Each row has a hidden stage along a path, written after it and counted from one end. A new block has a new path.
[  -4 -112  -24  -39  140  -92   29 -202   11  142   32   11   38  -86
   86 -126    1  -52  -40  -16   20  -33   41   92 -297  -95 -160   21
  167   82    7   10   45  -13 -134 -148  -45   -2  -35 -120 -327  200
 -184    5 -106   18   27  -77] -> 35
[ 213 -104 -149  -33  273  -80  129   55   97  464 -214  -54   26   -2
 -165 -320  -34 -181 -264  -75  -37 -569  106  247 -185  -73 -103   77
  168  108  -68 -129   65  207  204 -138 -178   36  122 -315 -219  -39
 -524   41   -8   19  170  149] -> 30
[-109  159  102  -66  135 -112  -36   10  152   -7   78   14   14  -41
   40  103   76  -19  -29   43   62   32  -67  -57 -114  162   52 -129
  -33 -128 -204   41  -40  -20 -152 -106   69  -82  -50   54 -102  143
   22    3    7  150  -60   56] -> 11
[ 113  -73 -178   72  -84 -268  -35  -65 -176  206   52  -86   49   77
   28 -221  286   37  -19  -21   73  -75  -50   -8 -232  153   44 -125
  -35    2  202   48   71  326   56 -226    6  -56  174 -141 -135  -24
 -206  -78 -169  -37  334  148] -> 20
[ 256  155 -298  233  101   61 -202  378  -58  475 -151  -52  179  178
  -88 -299 -251 -122   -5  127   77 -545 -259  166  -34   31 -112    4
 -106   27  132 -266 -167  389  336   14   23  -62   33 -480  -52 -193
 -140  -90  111 -290  -24  234] -> 37
[-115   16  -65  101   53 -189 -111 -141  -44  116  -43  -16   58  -85
  -48 -112  -28 -104   48  121   79 -210  -87  -20 -118   98  -97 -126
  135   -5 -121 -174  -74  113  -38  -48   14   52   78 -252   90  -66
  -54   87  -36  -12   -7  217] -> 39
[-154  241  -26   -3   84  -18   24  187   -1  -98  -94    6  -86  -45
  167  102  103   21  -96   48   33  123  -62 -134  -73  151   70 -164
 -187    7 -260   -2  -87 -137   -6  179   31 -160 -103   40  -25  156
  128  172   37  -18 -115  -65] -> 3
[-166 -173   11  -57  161   -7  220  -67  137  -78 -207  105 -153 -219
  -94   44  150  -69 -105  -41  -25   -2  102   78  -56    7   17  112
   72  -57 -304   -8   28 -158 -192  -67  -82   54 -197  107  -42  212
 -165  119   21  122  107 -273] -> 27
[   2 -172  -25  -63   90 -180  -84 -255   46   88  -47   32   45  -50
  -76  -60  -77 -120   -6   40   76 -184   -6   61   65  -25  -72  146
  250  -73 -125  -38   -9  -37  -57    3   15   49   64  -38   17   -2
 -123   17   62   78   32   58] -> 26
[-160 -146   13 -129   89  -31  109 -194  123 -150  -76  163   -8 -109
   19   34 -126   -4   26    9   35  150   30   42   14 -113 -147  109
  152   18  -81   11  -11 -257 -229   16  -49    0 -159   96  -35  146
    8  136  -57    5  -32 -272] -> 30
[ -70 -187  -65  -68  168    2   43 -214  -20  -37  -15   44    0   -9
   67   23   79   13 -101 -110   -8   90   85  -79  -42  -40   -5    1
  134   13  -40   76    8 -135 -113    7   42   18   80  134 -121  110
  -58   71  -17   67   29  -74] -> 15
[  83    9 -199   28 -188 -233 -144  -55  -88  -16  133   12   87  138
   28  -54   42  118   64  124  112  140 -173  -49  110   92    1  -82
   -5  -54   57   16   16  143  101   90   48 -165  153   11  107  -63
   55  -49  -46  -76  160  177] -> 18
[ -50 -131   64  -91  186  -55   79 -105  226   78    1  116   54  -83
  -96  -10  -37  -77  -16  -14   27  -86   11  132  -70  -47  -65  114
  166  -81  -99    5   17  -53 -237 -202  -21   41  -84   23 -168  150
 -174  -33    4  109   55 -119] -> 28
[ -42 -202 -235   89  130   91   56   56 -137   88 -282   61   14   38
  -31 -161   11  -65  -31 -103    1 -187  -26  -33   39    8   -9   80
  -15   36  144  -98 -112   45   27    1   14   99   -4  -77   40 -101
  -75  100    5 -178  116 -136] -> 24
[ -90  -37  -37  -24   98  -85 -135  -76   51   11   85   38   45    2
   64   70   46  -45   34   39   90   73 -109  -81   46   65   19   -6
   49 -133 -131   26  -69  -37 -160   -7  144  -34  -29  106  -89  126
   77  -37   98   57  -67   15] -> 16
[ -40   26  -34    1   29  -19    1 -106  -28 -130  196   86  163  134
   99   48   24  193   11  -38  -16  242  -66 -144  -72   50   23 -183
   48   17  159   80    5  -26  -91  -15   40  -87  248   94  -39   -2
   78  -19 -144   -8  107   92] -> 8
[  29 -190  -95    6   39   19  120  -58  132   81 -140  137   38  -16
 -179  -27  -83   51  -79   17   82  -20  109  200   24 -171 -118   51
  115   71   11   21   51 -105  -76  -24  -37  -33   -2  -63   16   45
 -223  111   -9  -72  102 -194] -> 37
[-187  210   43  -13  253  118   -7   76   66 -165  -15   73   50   -1
  111  129 -122    2  -40   -1  -78   11 -120 -183   -1  126   34 -108
   -8  -47 -215 -104 -157 -154  -42  152   26  -28   27   63   42   23
  199   98   40   44 -185   77] -> 5
[-263  -98   42 -143  219  -20   91 -185  290  -78    5  162  -21 -189
   -5  113 -132  -79  -43   66   40  153   53   49   11 -164 -192   -5
  247   17 -383  -51   -7 -322 -315   52  -24   -4 -170  102 -103  275
  -22  180   57  105 -205 -142] -> 38
[ -44 -160 -129  -27   62  -93  128 -106  -95   57 -172   32  -15  -33
   29 -184   73  -25  -43  -84   14  -68   52   11 -156    1  -75   12
   40   92  135  -14    8   26  -43 -109  -78   35  -12  -88  -79    4
 -157  122 -162  -79  174 -135] -> 27
[ 129  -13 -182   96  -19  -71 -120   39  -51  229  -19   63  247  180
  -59 -237 -253    3  107   72  103 -233 -170   93  -15  -33 -161   -7
   58   60  352 -122  -84  207   82  -76   13  -26  140 -306   21 -218
  -73  -32  -90 -246   89  116] -> 34
[-218   61   51    1  158   92   38  -45   17 -271  -86   79  -72  -98
   56  183   36   31  -18  -12  -45  125  -48 -156    5  146   82  -32
  -35 -113 -239  -20 -111 -186 -119   86   45    4  -96  163  100   91
  180   97   23   96  -81 -110] -> 12
[ 126 -115 -117  197   13   47  -15 -131 -140   51  -66   -2   10  -48
  -88  -72   31   66  -41   43  -36 -125   -7  121 -157  -12  -24   70
   94    7  -19  -59   24  105  113   -4  -42   10   93 -167   -2   25
 -160  -74  -28  -29  181   -1] -> 38
[  52 -131  -50    3 -269 -254 -250 -238   -2  -41  125  132  186   93
  -43   22 -188   80  253  207  267  168 -167   84  211  -62 -119  129
  129 -106  196   86  -20  -53 -150   45  148 -110   23   -9  143  -40
  117  -71   13 -131   57  -87] -> 30
[ -15  156   55  -79   87 -223 -127  -83   61  127   50  -19  155  101
   14  -26  -88  -26  -38   39  126 -157  -30  -75  -50  112  -21 -188
   79   -4   19   13  -49   15  -12  -26   71  -75  236 -127   33 -120
  -35   97  -44   46  -55  266] -> 6
[-245   -7  115   18  124   96   15 -177  -22 -321   85  116   33  -54
  130  228   91  124   55  -56  -36  311  -36 -211  -86  109   94  -79
   20  -97  -48   93  -78 -228 -291  -11  115   16   14  230  -13  149
  222   21  -50   94  -30 -154] -> 8
[ -39   85 -216   -4  193   74   16  199  -32   44 -199   10  -41   23
   79 -123 -107  -93  -75   -5  -50 -170 -144  -63   40   77  -47   12
  -95   12 -129 -189 -148   56  170  140  -50  -31 -123  -64   -2  -29
   50  105   37 -108  -82   29] -> 20
[-130  -63   41 -102  135   58   25 -144   44 -190 -190   94  -66  -65
    2  120 -117   -7  -17  -34   42   41   41  -41   83   21  -23  106
   15  -73  -97   33  -98 -245 -107   59   51   16 -156  131  109   37
  102  151   12   47 -114 -241] -> 17
[ -59  -58  -45 -144  276  -30   46 -138  106   42 -155   27   -2   -6
  -57  -19 -140 -102 -190  -65  -21 -217   93  -38   94  -25  -60   -3
  201   27 -223  -80  -44 -138   62  120  -42   35  133    7   77  -75
 -117  200   48  108  -91  136] -> 14
[  38  152  -64  392 -115  240 -336   79 -228 -194 -120   41   46  -16
  -60  131 -230   85  283  247   66  -87 -358    7   91  194   44  160
 -202 -249   -1 -175 -279  106  119  149  188    2 -205 -166  336  -95
  380 -183  150 -184 -107 -105] -> 41
[-137  142    3   50  157  156   23   72  -24 -202 -154   94   47   43
   10  115 -133   67  -34  -24  -49  -33  -67 -158   75  129   67  -78
  -53  -24  -58  -83 -163 -148   35  173   30   -3   87   24  239 -132
  177  151    6  -38  -77    1] -> 5
[ -88 -149 -141 -271   82 -356  122 -205  147  164   25   55   63   23
   35 -214  -16  -77 -111  -32   93   11   92    6  -24 -114 -211 -137
  246  163  -13   -2  104  -41 -109  -61 -115  -62  130  -22 -133   23
 -239  230 -165   14   81  125] -> 24
[  17   95  -45 -191   34 -470  -33  -27  228  337  105  -32   67  -30
    2 -224  -12 -169  -47  145  161 -179  -66  134 -142   22 -182 -119
  143   27 -176  -57   82  159  -54 -153  -90 -141   -8 -205 -227  102
 -266   57  -72   66   31  250] -> 29
[  43   52 -139  -37   19 -202 -172   16  -16  180  195  -44   83   80
  189 -111   81  -36   45   64  110   72 -188  -42 -123   71  -51  -76
  -39  -55   30   32  -20  173  -52  -94   95 -141  -43  -22 -313  166
   14 -119  -15  -36   -4  105] -> 19
[ -43  -49   45   33  127  -34    9 -107    1  -49 -229   17  -70 -124
 -158    6   -5  -95  -22   10  -13 -294  -17   38    5  163   64  150
   60 -160 -195 -100  -78   23   19  -55  -24  106  -51  -51  190  -74
  -72   30   34  121   84  -21] -> 23
[  78  191   79 -135  203 -171  -52   21  177  234   20  -14  144  112
  -20  -33 -152  -69 -170    6   76 -294   41   46  -65   32  -38 -108
  114   46  -88   -9  -16  -19   59   -3    4 -107  251 -147  -67  -69
 -172  109   18   82  -87  255] -> 0
[ 273   55 -150 -121 -252 -301 -265 -280 -151   36  164  -29  213  303
  123 -100 -284  198   30  118  217  133  -51  -12  120  -85 -169  -87
   99  119  352  153   47   -8  248  231   67 -274  339  -96  101 -202
   61   52 -145 -154   11  219] -> 10
[  56   36 -113   98  -44  -59 -155   93  -69   73 -173    0   36  102
 -101   15  -12    6    2   72  160 -158  -87  -14  158  141   85   -9
 -117 -108   24   -3 -114   66  113   86  143  -65   52  -81  230 -155
   27   49  108  -92   33   31] -> 13
[  25  -62 -145    3  181  126   17  129   51   93 -152   95   72   72
  -31  -99 -167  -56   -8  -41   -4 -174 -105   48   64  -20  -60  118
  -20  -27   79  -98 -120   36   16  -23    6   21  -92  -45  -49  -39
  -27    5   38 -120   -6 -107] -> 24
[ -66   95 -103   72  -67   22 -168   13 -193 -197 -124   24  -20   42
  138   56  -83   56  132   80   88  106 -193 -145   85  160   19   33
 -186  -97   59  -21 -185  -42   53  160  129  -77 -155   25  170  -45
  314   48    4 -144  -94 -137] -> 16
[ -23 -153 -142  121   11  117  -92 -186 -151  -77   27  110  132   42
  100  -34 -174   97  128   26   26  149  -99  -15  -55 -124 -154   56
  100   62  224  -28  -82  -74  -93   54   68    8    7  -56  -56   36
  120  -19  -66 -190  -22 -159] -> 38
[ -35 -155 -163  -14  179   75   15  -76   -2  -31  -51   93   45   17
   20  -55 -105  -35  -30  -43  -68  -41  -79  -34  100  -51  -58  114
  147  -16  -71 -105  -68  -48    4  104  -24   43   33   65  -21   11
    3   11   43  -30   16   -6] -> 23
[  90   62 -231  208  161  250  -82  211  -40  133 -184   42   72   53
  -83 -102 -268  -29  -22   83  -35 -294 -171   89   46  -26  -96   51
  -40   12  -51 -251 -170  118  228  146   -5    1  -42 -245   77  -94
    5   -7  117 -196  -92   53] -> 40
[ -34  -20  140  101   75  254  -16 -214 -123 -395  -91  100    4  -19
  -13  264  -80  197   31  -54  -73  127    7  -90    6   99  133  130
   -5 -139   30   93  -98 -237  -43   96   88   36   46  166  210  -19
  206  -27  -13   74   18 -232] -> 8
[ 168  243  -20  123 -155 -199 -363  -29 -208   64  203  -91  170  174
  180   14  -12   97  107  158  157   14 -229  -87  -89  184   63  -83
  -90  -82  139   74  -73  140  123   96  187 -204  203 -136  -30  -31
  167 -150   13  -81   -9  214] -> 2
[  86   40 -246  227   41  155  -75  181  -48   67 -134   83  117   88
 -139  -97 -246   32   31  121  -22 -228 -204   78  126    1  -73   28
    0   -2   -3 -251 -136  144  228  169  -24  -18   69 -228  216 -185
   15  -13   76 -212   30  119] -> 38
[ -27 -123 -188  197   86  230  -17  -33 -273 -206 -140   62   -7    2
   71  -29   -8   63   71  -58 -143   -8 -171 -121   12   98   63  165
  -34  -73   72 -128 -147   42   90  112    6   95  -20   40   96  -52
  168  -77  -10 -118  116 -125] -> 23
[-212  245  189    3   81  -39  -50  -71    3 -263  128   56   58  -40
  160  187   31   90   85   36   -5  186 -128 -199 -175  232   84 -157
  -57 -108  -82   31 -104 -115 -205  -39   80  -58   14   83   10   90
  250   15  -99  105  -76    8] -> 3
[ -84 -231  -44  -22  -18  125  133 -176  -27 -303 -114  199   17   27
  -53   97  -49  186   61  -88    4  257   35  -20  104  -41   -3  114
   12  -36  212  103  -24 -194 -166  -27   21   21  -43  209  156  -16
   88   68 -122  -66  152 -365] -> 21
[-129   29  -26 -105  167  -50   58  -70   47  -42  -91   35   -8   -5
   58   28  -11   -7 -127  -46   23   19   60 -108  -11   33  -21 -126
   50   47 -130   10  -39 -157  -38   88    3  -44   65   46   13   22
   -9  205  -29   44  -69   25] -> 10
[  85  -78 -136  264 -152   91 -276 -210 -322 -144  -24   32   85   26
   65   16 -177  119  208  147   67   66 -196   -3   12    0  -68  161
   22  -59  170  -50 -131    3   83  181  130  -15   -7 -124  145  -42
  231 -114   20 -199   -7 -114] -> 38
[  11 -161 -183  -29   59   34   31    5   56    8  -82  126   29   22
   -7  -44 -111   -1  -18   24   30   49  -60   73  146 -127  -95  143
   80   10  -49  -35  -24  -98  -17  130  -17  -52  -76   55  -42   85
  -33   35   69 -107   27 -161] -> 27

Each row has a hidden stage along a path, written after it and counted from one end. A new block has a new path.
[  80   61  -25   88  -58    9   76  138  139  143   87   88  -53   34
 -245   75  132   11 -175   40  -10   74 -218   61  117  -96   31   49
   44 -110  107  -63   58  -20   66  -44   37   60  -12  -24 -152  -10
   82   48  -56   69  -28 -100] -> 5
[ -92 -140 -153   47  188  -42  -43 -281  177 -231 -212  118   24   23
  145   15  185  -68  -14 -152   79  128 -148  191 -409  -20   74  -81
 -181 -108   42  284  133   94   33 -147   72  -19   15 -357 -163  -52
  148 -208   73   36  168  -33] -> 17
[ -44  217  324  103  -16 -182 -103   68 -382 -264  -48 -229  -65 -148
   70  152  -34   32  140  138  109 -362  103  -83  169  -93  312 -149
    2  217   74   15  -33   51  -18   32   32  199  105  266  144 -400
  117   51  111 -141 -163  254] -> 14
[-205  149   19  -77 -134 -147 -334 -303  112  143  -53 -235  115   98
    0  -68   93  -24  135 -103   18  -40 -214   36   83  211  146  115
  183  146 -100  202  -57 -136  115   28 -108 -291  -66   18  -61 -393
  184  137  -65  144  222  -55] -> 15
[ -28  249  264  146 -123 -175   -5  190 -429 -178  -18 -294  -58 -189
   -4   97  -86   64   29  145   38 -318   84 -100  222 -110  293 -183
  -36  174  138   -2   -6  -45   15    7   72  310  166  292  171 -285
  137   89    9  -80 -258  235] -> 11
[-238  -85  186  -77  228   72   -6   41  -68  144    0 -152  237  239
 -142  -71  -15  181  269  245  -28  -85  230 -179  129   67  346 -120
  -69  140 -160   34  198    7   41  -78   38  -64  214  256   72 -227
   88 -227  -88 -175  -44  430] -> 4
[ 158   20   82   48  -55  -12   33  268    6   65   66   50 -211 -122
 -104  -29   88    4 -222   60  -76  -78 -117  114   65   22 -168  162
   67  -45  225 -167  -82   32   74  -49  -52  120 -140   48  -41   87
  103  118  -41  102  -90  -87] -> 9
[-113 -205 -176   22  200  -69  -59 -259  160 -174 -245   40   21   59
  183  -44  224  -73  -33 -113  156  144 -200  268 -440  -41   -6 -133
 -239 -152  175  345  191  103   24  -78  179   26   -2 -456 -211  -28
  206 -258   65   76  140  -18] -> 13
[ 153   51  176   -9   45  -74  -27  138   96  -22   79  129  -79  -72
 -157  116  113  -29  -72  102  -21  -39 -155   94   72 -117  -19  107
  132  -62   37 -203  -74  106  -62   45  -31  -77  -82  -68 -119 -122
   92   28  115   46    2  -57] -> 5
[ 119  235  173  154  -48    6   15  -46  142 -179   -8  245  -38 -170
 -124  209   24  -49  -40  -88 -228   41  -29  -80  -58  -79  197  109
  179  -44 -160 -152  -82  103  -59 -228 -205  -59   76   30   20 -157
  -28  130  152   39  106 -170] -> 20
[-167  173 -141  308  -30  295  152   12 -166  154  105 -183  106  236
  -36  -88  123   33  225  291  254  -78 -106 -160  134 -294  296 -114
 -300  286 -138  207   65 -321  143  322  273  164   53  284  -67 -332
   49 -377 -226 -176 -199  254] -> 3
[ 125  145  284   57   24    3  -39    7   87  -24   90  195  -78   -7
 -212  197  120  -97  -65    2  -68   10 -125   -9  111 -116  112   87
  201  -86   -7 -214  -31  162  -88  -74 -144  -29  -21   11  -79 -195
   29  153  174   22   48  -93] -> 1
[ 183  311  379  183  -76    1   20  -51  106 -244    9  309  -52 -251
 -121  301  -16  -99   22  -45 -306   32    2 -130  -77 -133  243  121
  270  -64 -233 -308 -114  179 -147 -226 -293 -105   92   23   34 -251
  -47  203  274   30  124 -199] -> 21
[-213  177 -128  118 -105   75  -88 -228  189  125  -89 -104  206  131
  -38  -69   62   22  149  -12  -69  100  -83 -137  -39   25  287    8
   39  114 -218  244   58 -156   60  -70    0 -170  141   43  -23 -296
   36  -99 -115   48  166    8] -> 12
[  52  -11  -13   12   27   58   35  146  -83   38  102  -27 -138  -82
 -187  -55   84   17 -258   29  -18   23  -32  153   27   77  -70   24
  -77   28  196  -53  -20  -51   64  -66  -30  140  -88   49   41  135
  170   76 -100   64 -129   19] -> 12
[-214  107  -71  -89 -207 -191 -333 -247  106  146  -81 -294  125   36
   98 -128   66   -7  162   14    3  -96 -254   51   39  235  114  170
  162  222 -158  207 -111 -207  160  134  -79 -391 -108  -16  -99 -394
  228   56 -121  132  229  -17] -> 13
[ 107   19  183  -30   97    1  -66   86  -45 -114   63   60 -135 -148
  -92   44   83  -26  -92   91  -35  -64    9  128  -30   28  -44   81
   49   63   66 -163 -114   95  -61   -7 -103  -36 -124    3   37  -55
  130   47   95   19  -33   24] -> 12
[ -27 -104   41  -21   96   47    0   58 -103   33   11 -118  -54  -22
    4 -168   93    6  -59   80   31   -5  -62  173 -116   47 -107  -15
 -163   35  155   22   10  -63   61   60   51   75 -107  -66  -14   23
  229 -100  -84   78  -97   97] -> 9
[ -24 -117  115  -19  153   96   41   39 -111   58   81  -88  -49   67
  -66 -128  121  -11  -15   61   63    0  -81  138  -44   10  -60  -56
 -154    6  123  -28   39  -69   68   65   25   99 -128  -23  -49  -32
  211  -86  -94   34 -108  134] -> 4
[ 227  138  624  -34  112   -5 -133   29 -129 -302  110  186 -211 -302
 -101  278   39 -122   48  195 -114 -125  125   66  -53  -11   52   87
  261   93  -64 -473 -194  303 -256   -7 -322 -174 -168   13   95 -285
   99  227  374  -65   29   16] -> 12
[ 186   99  263   24   36  -38  -38   68  120 -101   94  236  -99  -90
 -206  255  127  -65  -56   63  -74  -31 -146   40   96 -120   87  110
  202  -63  -37 -267  -77  179  -80  -27 -142 -105  -82  -25 -101 -191
   57  113  199    0   56 -104] -> 1
[ -74 -357 -108 -128  356 -135  -70 -175   70 -130 -153   16   18  137
  128 -101  271  -86  -80 -105  256   96 -291  399 -328  -88 -134 -134
 -317 -216  278  273  181  114   31   76  249   69  -88 -504 -276   38
  312 -317   74  100   34   59] -> 1
[-150  -58  183  -28  139   49    6   68 -126  124    2  -96  141   98
  -52  -89  -22  134  175  211  -65  -84  139  -63   36   64  205   20
 -126  119  -91  -27  121  -12  117  -16   19  -20  129  216   46 -109
  157 -174  -52  -82  -83  260] -> 23
[-174   67  -41  177   25  257  -12 -120 -170   84   62 -136  -25  150
   23  -62  142  -10  151  232  230  -65   -7  -10  -25  -10  188  -29
 -220  310  -51  162   54 -161  145  177   77   48  -78  210  -21 -243
  124 -181 -127 -166  -73  206] -> 16
[  28  103   31  235  -38   99  -10   70  169  104 -114  172 -196   95
  206 -133  123  -55   17 -104  -84 -180  -87 -129  -32   26  -93  360
  133  -16   81   43  -91   81  194 -180 -103  142  -86  215  -92  -73
 -145   14  -49   39   98 -133] -> 20
[ 164    7  291  -40   94  -37   21  155  -30  -50  112  110  -51 -103
 -133   50   58  -24  -22   93  -96  -63 -124   92   56 -121  -44  108
   50  -54  -17 -288 -105   67  -38   80  -77  -30  -91  -23  -58  -89
  149  -10  108   66  -79  -10] -> 27
[ 152   96  334  -16   92  -54  -36  109  -65  -98   76  119  -68 -168
  -76   46   20  -44  -26   44 -132  -79  -29   74    7  -83  -28  166
   86  -17  -22 -277 -154  103  -74   28 -120  -37  -49   28   19  -94
  117   47  170   83  -55  -46] -> 23
[ -70 -100  -80   74  163  -21   -9 -208  132 -141 -178  109   38   35
  128  -13  162  -50    5 -123   54  116 -159  169 -346  -74   46  -36
 -198 -130   62  223  135   75   61  -97  101   39   39 -282 -159  -39
  152 -211   73   72  100  -61] -> 20
[  75  102  170   -4   69  -60 -153  -26   84  -63   36  168 -109  -41
 -101  163  130  -62  -52   58   43  -60  -66   87   34  -14   58  169
  162   34    8 -112  -68  183  -53  -29 -104 -122  -67    4  -73 -167
   54   92  188  -19   89  -61] -> 17
[  84  -25   30   57   38   39  -51  201   39   62  -18   61 -256  -15
  104 -161  129  -29 -121   34  -10 -199  -54   59    2   91 -228  286
   76   49  208  -45 -149   72  113  -47  -65  102 -205  127  -40   39
    6   16  -58   41  -14  -14] -> 12
[ -12  -62  144  203  -76  152  149  163 -186  102   11  -84 -129    8
  126  -69   78   58  137  207   -3 -183 -107   -6  -25   10   24   54
 -200  100   93  -59   70 -114  327   83   16  205 -147  217  -92 -104
  181  -89 -161  -65 -151   85] -> 25
[-116   38   12  205  -16  283  120   -4 -146  157   99 -155   21  151
  -29  -86  129   19  183  269  156  -16  -92  -35    1 -113  150  -95
 -243  199  -47   70   92 -227  152  225  127   95  -76  157  -75 -235
  148 -225 -185 -105 -137  184] -> 5
[  92   30  237   -6   73   46  -26   96 -110  -64   78    9 -135 -138
  -97   -2   61  -34  -89   92  -59  -41   27  107  -31   29  -52   43
   22   49   98 -183  -85   61  -57  -15 -107   34 -109   26   65  -40
  147   74   59   41  -77   42] -> 11
[  95   24  -38   20   -7  -14   76  206  -43   72  115   40  -72 -106
 -204  -42   42   49 -260    3  -84   18 -114  147   77   -7  -61  128
  -90  -27  121 -102  -50  -89  123  -27    5  115  -26   67   -9  173
  176   30  -89  115 -151  -71] -> 22
[  16  -43   28  156 -114  132  192  152 -183   76  101  -63  -81  -93
 -141   68   59  106  -64  189  -34    7 -108  110   -6   32  114  -62
 -266   71   95  -81  139 -167  299   18   21  179  -74  137  -47   43
  288    1 -170  -33 -195   20] -> 23
[ -87 -357  -48 -135  375  -63  -84 -129 -110 -170 -141  -75  -73   24
  200 -205  209  -84 -107  -14  254   51  -95  428 -428   26 -218 -131
 -368  -82  336  231  119  104  -13   76  201  114 -132 -431 -127  121
  334 -289   57   70  -43  163] -> 12
[  17   20  287    9  115  121  -65  -35 -180  -68  107   19 -169  -49
  -90   53   90  -60  -23  101   34  -64   84   90  -34  112   45   28
    1  135   57 -156  -32   78   -1  -36 -179   23 -147  118   60 -112
  147  124   67  -75  -44  110] -> 16
[  83  224  180  214 -130   13  112  -32  139 -122  -38  229   51 -157
  -59  170  -35  -66   47   15 -309   74  -71 -163 -126 -146  273  105
  150  -71 -287 -185  -31   36  -41 -173 -181 -116  157  -25  -59 -194
  -17   40  114   24  117 -129] -> 24
[-197   17  165   10   71   -9  -13   28   65  240  -49  -52  262  249
 -113    4    4  147  256  203  -60  -46   39 -192  155  -43  350    7
    5   21 -160   35  230   42   97  -58   80  -80  271  192  -69 -258
   59 -187  -17  -87   22  212] -> 26
[-181  378 -176  204 -223   25   65 -108   38  181   41  100  152   78
  -13 -227 -181 -322 -160  269 -163  145   51 -352 -121 -142  351  328
  271  169 -566  -56 -143 -169 -290   11 -148 -370  394  -60 -126 -106
 -206  -70  -54 -121  178  238] -> 6
[ -45 -112  -57    8  107  -81  -74  -83  116  -10 -141   11  -10   48
   96  -57  189  -55  -48   17  131   68 -210  223 -234  -67  -71   -7
 -116 -117  193  176  117   93   11   32  164    5  -28 -315 -200  -48
  182 -169   66   98   67  -33] -> 10
[-187  -65  147  -69  138   65  -30   32 -123  186   37 -220  139  169
  -90 -168   21  101  154  186   18  -54   89  -36   78   80  145  -68
  -99  125  -28   36  114  -84   65   35   47  -14   68  155   39 -156
  171 -148 -129  -43  -83  306] -> 6
[-106  140  -12  278   20  438  180   17 -183  309  196  -57   46  238
  -66 -217  116  -56  125  295  156   62  -76  -80   20 -243   85   72
 -302  215 -119   16   26 -279  107  339  162  137  -19  242  -67 -129
   69 -315 -179  -77 -213  154] -> 25
[ -84  209  -29  204  122  416   85   -1 -157  301  220    2   12  232
 -101 -328   97 -120  -27  141  130   87   15  -57   34 -207  -38  203
 -204  201  -83   15 -110 -224  -25  262   99  138    3  253   34  -11
  -19 -248 -129    7 -193  116] -> 22
[-114 -284   61   48  164   75   79  -66 -192  -58  -84 -167  -42   59
  157  -80  177    7  113  169  218    0 -129  248 -305  -18   -5 -251
 -404   -3  224  154  242  -37  163  126  192  174 -130 -216 -161  -79
  348 -260  -72  -50 -111  205] -> 6
[ -76   54   73  -15   39  -27  -87   -2  -27  187   39  -64   69   90
  -41 -134   63   -8   19   72   23  -21 -117   66   53  -21   15  165
  -35   45   -5   11  -15  -62   73  121   49  -57   16   50  -75 -100
  157  -82  -20   87  -27   29] -> 23
[  -9 -228   12 -117  278  -46  -54  -25  -19  -65   -9   14  -34   71
   10 -101  185  -56  -83    0  136   -4 -163  266 -131  -31 -111   -9
 -182  -65  160   60   29   59   21   90   96   28 -125 -221 -139   20
  241 -194   30   48  -37  103] -> 1
[-332   40  103  115  -31  -70  -41   45 -312   31 -157 -392  160  129
   99   30  -43  219  337  345  147 -309  193 -209  154   37  515 -253
 -192  298    4  270  282  -52  201   -8  202  154  278  372   83 -391
  149 -202 -118 -275 -134  473] -> 12
[-153   34   16  182  -77  195   62    3 -187  171   38 -223   18  113
   32  -93   99   33  175  320  165  -54  -79   -9  -17  -57  152  -84
 -233  220    7  105  123 -198  170  223  146   78  -44  137  -75 -233
  190 -193 -168 -102 -127  198] -> 8
[  59  -37   74  142 -115  139  213  209 -181  135  150  -43 -111  -76
 -190   33   58   76 -123  164  -60   18 -136  107   49   14   43  -27
 -216   15  134 -155  111 -164  272   19   -6  212  -95  138  -58   88
  268   52 -179    9 -219   -2] -> 25
[-210  -71  118   23  113  155  -66 -122 -178   48    8 -150   17  124
   10  -31   79   67  197  211  114  -92  117    4  -48  171  228  -64
 -172  258  -48   94  134  -44  168    8  -33  -21  -40  205   32 -211
  189 -103  -84 -175  -25  280] -> 17
[ -19  -15  185   59   52  131   21   44 -202   83   84  -45 -126   -2
  -27  -94   63  -15  -37   78    1  -55    7   88  -33   96  -27   82
 -123   86  111  -90    9  -41  145    1  -81  135 -112  155   20    5
  183   43  -64    4 -119   73] -> 21
[ 126   76  103  200 -104   48   87  234  151  208  -12  165 -182   75
   54  -93  114  -39  -60  -34 -125 -141 -226  -82  100  -75 -144  327
  142 -136  136 -121  -61   42  198  -88  -58  173  -97  156 -175  -20
  -64   57  -68  102    0 -173] -> 26
[ 110  146  171   65  -36  -48  -62   60  113  -22    7  122  -75  -95
 -109  124   96  -49  -68   69  -60    1 -106   38   12  -94   33  109
  167  -49   45 -129  -44  135  -86  -41  -52  -56   -8  -55  -66 -149
   46   81  147   68   53 -114] -> 10
[ -46 -186  -96 -101  250 -112 -159 -112   87 -123 -102   61  -51   40
   95  -31  209  -42  -59   11  207  -23 -140  290 -215   20  -78   56
 -130   -6  142  175   29  132   22   50  110  -80 -110 -258 -166  -27
  195 -199   96    9   82   48] -> 16
[  -6  234 -147  226 -285  -40  213   40   91    5   -4  168   81 -163
 -133   29 -152  -91 -238   40 -367  162  -59 -195 -115  -51  332  164
  115  -37 -341 -112  -15 -149    9 -247 -178 -118  309  -33  -74   71
  -18   79  -97   10   81  -42] -> 24
